Below is a small trained network, with its code and all its weights. Each question gives an input and a class and asks what happens when units are switched off, that is, made to give their printed mean instead of their output.

import numpy as np


def w(rows, s, z=0):
    codes = np.array(rows[::2]) - 128.0
    scale = np.full(codes.shape[1], s)
    scale[-1] = z or s
    return codes * scale


def f(y):
    return y / 2 * (1 + np.tanh(0.7978845608 * (y + 0.044715 * y**3)))


def log_softmax(a):
    a = a - a.max(-1, keepdims=True)
    return a - np.log(np.exp(a).sum(-1, keepdims=True))


def net(x, mask):
    res = np.array(x, float).reshape(1, 2) / 4 @ E
    y = f(res @ A[0][:, :-1].T + A[0][:, -1])
    res = res + np.where(mask, y, B[0][:, -1]) @ B[0][:, :-1]
    return log_softmax(res[-1] @ U[:, :-1].T + U[:, -1])


A, B = {}, {}
E = w([
[1,207,79,27,153],'x0',
[156,88,177,33,242],'x1',
],0.0078)
A[0] = w([
[48,109,123,98,31,6],'n1',
[136,144,81,149,16,3],'n2',
[111,144,48,231,49,120],'n3',
[213,72,139,179,126,17],'n4',
[116,178,61,254,73,55],'n5',
[164,26,153,51,205,77],'n6',
[105,105,81,187,77,3],'n7',
[32,239,55,47,148,81],'n8',
[160,123,208,78,198,20],'n9',
[209,73,205,179,104,92],'n10',
[173,54,152,188,107,34],'n11',
[211,71,197,176,108,80],'n12',
[171,88,231,78,225,92],'n13',
],0.0067,0.0047)
B[0] = w([
[157,165,67,109,178,133],'n1',
[127,184,87,107,220,157],'n2',
[89,174,158,150,158,241],'n3',
[183,140,56,76,156,172],'n4',
[122,175,134,151,172,215],'n5',
[103,185,138,152,196,210],'n6',
[176,213,47,94,254,137],'n7',
[188,73,77,76,111,255],'n8',
[150,188,94,103,213,162],'n9',
[171,97,103,87,100,216],'n10',
[167,140,57,98,142,169],'n11',
[164,88,86,95,125,209],'n12',
[83,189,145,162,182,225],'n13',
],0.014,0.0054)
U = w([
[160,81,49,68,112,77],'0',
[103,234,140,159,156,77],'1',
[87,25,255,186,68,255],'2',
],0.011,0.0067)

Each question gives the input, the list of numbers given to net, and the class t.
The units are the neurons (one row each of A and B). Each row of codes is followed by its name. A weight is (code - 128) times the scale printed after its matrix; where a second scale follows, it is the last column's (A, B and U).
mask holds one flag per neuron, in row order. A switched-off neuron (its flag False) gives its mean, the last column of its row in B, instead of its output. The means were averaged over made-up inputs and are rounded, as every weight is.
A unit's drop is (log p(t) with every unit on - log p(t) with that unit switched off) / (log p(t) with every unit on - log p(t) with every unit switched off).
most important unit: the unit with the biggest drop
k most important neurons: the k neurons with the biggest drops, biggest first
drop of u: that unit's drop, to one decimal
input [-3,-1], class 2: most important unit	n8
input [-4,5], class 1: 2 most important neurons	n13, n8
input [-6,8], class 1: 4 most important neurons	n13, n6, n8, n9
input [-3,5], class 1: 4 most important neurons	n13, n8, n6, n9
input [-3,-2], class 2: 2 most important neurons	n8, n9
input [-6,7], class 1: 4 most important neurons	n13, n6, n8, n9
input [6,-5], class 0: 3 most important neurons	n8, n13, n6
input [-5,8], class 1: 2 most important neurons	n13, n6
input [8,-2], class 0: drop of n8	0.1
input [5,0], class 0: drop of n8	0.4
input [8,3], class 0: drop of n8	0.2
